Below are the code and all the weights of a small trained network. Each question names an input and a class and asks about switching units off, where a switched-off unit gives its printed mean instead of its output.

import numpy as np


def w(rows, s, z=0):
    codes = np.array(rows[::2]) - 128.0
    scale = np.full(codes.shape[1], s)
    scale[-1] = z or s
    return codes * scale


def f(y):
    return np.maximum(y, 0)


def log_softmax(a):
    a = a - a.max(-1, keepdims=True)
    return a - np.log(np.exp(a).sum(-1, keepdims=True))


def net(x, mask):
    res = np.array(x, float).reshape(1, 7) / 4 @ E
    y = f(res @ A[0][:, :-1].T + A[0][:, -1])
    res = res + np.where(mask, y, B[0][:, -1]) @ B[0][:, :-1]
    return log_softmax(res[-1] @ U[:, :-1].T + U[:, -1])


A, B = {}, {}
E = w([
[128,128,128],'x0',
[129,126,129],'x1',
[129,128,128],'x2',
[99,202,237],'x3',
[217,16,245],'x4',
[127,128,128],'x5',
[234,187,140],'x6',
],0.012)
A[0] = w([
[173,57,190,154],'N0',
[162,219,184,75],'N1',
[42,26,95,195],'N2',
[183,181,80,107],'N3',
[159,72,177,147],'N4',
[114,139,193,136],'N5',
[185,178,38,177],'N6',
[6,125,221,117],'N7',
[215,141,68,167],'N8',
[50,180,150,145],'N9',
[116,86,190,153],'N10',
[10,143,104,153],'N11',
[65,143,186,110],'N12',
[71,202,81,254],'N13',
[178,140,181,115],'N14',
[223,30,175,137],'N15',
[138,112,168,130],'N16',
[192,101,125,122],'N17',
[140,78,177,148],'N18',
[157,204,180,96],'N19',
[150,198,180,98],'N20',
],0.014,0.0072)
B[0] = w([
[181,108,166,222],'N0',
[144,80,20,186],'N1',
[170,81,58,240],'N2',
[61,53,204,171],'N3',
[208,85,191,200],'N4',
[128,68,141,174],'N5',
[14,115,143,210],'N6',
[104,154,210,209],'N7',
[49,205,168,186],'N8',
[199,196,124,196],'N9',
[135,53,140,190],'N10',
[139,176,94,226],'N11',
[110,190,179,174],'N12',
[102,187,73,248],'N13',
[108,154,130,177],'N14',
[255,152,121,244],'N15',
[150,89,153,163],'N16',
[191,182,155,171],'N17',
[147,97,162,191],'N18',
[123,97,51,181],'N19',
[122,103,59,178],'N20',
],0.0092,0.018)
U = w([
[83,92,32,209],'0',
[139,3,100,127],'1',
[108,177,141,202],'2',
[88,37,222,3],'3',
[17,116,156,115],'4',
[150,140,173,90],'5',
],0.016,0.0025)

Each question gives the input, the list of numbers given to net, and the class t.
The units are the neurons (one row each of A and B). Each row of codes is followed by its name. A weight is (code - 128) times the scale printed after its matrix; where a second scale follows, it is the last column's (A, B and U).
mask holds one flag per neuron, in row order. A switched-off neuron (its flag False) gives its mean, the last column of its row in B, instead of its output. The means were averaged over made-up inputs and are rounded, as every weight is.
A unit's drop is (log p(t) with every unit on - log p(t) with that unit switched off) / (log p(t) with every unit on - log p(t) with every unit switched off).
The circuit of an input: a set's keep is (log p(t) with only the set's units on - log p(t) with every unit switched off) / (log p(t) with every unit on - log p(t) with every unit switched off). Starting from the 12 units with the biggest drops (on a tie, the unit counted first), units are removed one at a time, each time the one whose removal leaves the highest keep (on an exact tie, the one counted first), for as long as the keep stays at least 0.8.
circuit, biggest first: the units of the circuit, biggest drop first
unit that matters most: the unit with the biggest drop
top k neurons: the k neurons with the biggest drops, biggest first
drop when u is switched off: that unit's drop, to one decimal
input [-1,5,2,1,-5,-7,8], class 0: unit that matters most : N1
input [6,1,8,4,1,2,-4], class 3: circuit, biggest first : [N15 N13]
input [-6,-3,2,2,3,6,-1], class 3: circuit, biggest first : [N2 N13]
input [-8,-1,7,-8,-1,-2,2], class 4: top 2 neurons : [N8 N6]
input [4,-5,8,1,-8,0,-7], class 2: top 3 neurons : [N9 N7 N1]
input [7,-5,-2,7,1,-2,-4], class 3: top 4 neurons : [N15 N5 N7 N10]
input [-1,1,-8,0,0,-6,6], class 4: top 3 neurons : [N2 N8 N3]
input [-2,8,-2,-5,-8,-4,1], class 4: top 2 neurons : [N6 N3]
input [-2,6,6,-4,8,-8,5], class 5: drop when N15 is switched off : 0.4
input [0,-2,1,-4,6,4,7], class 5: drop when N15 is switched off : 0.3
input [-6,1,-6,2,-1,-2,-4], class 2: drop when N9 is switched off : 0.1
input [6,6,-2,4,6,5,4], class 1: drop when N5 is switched off : 0.0
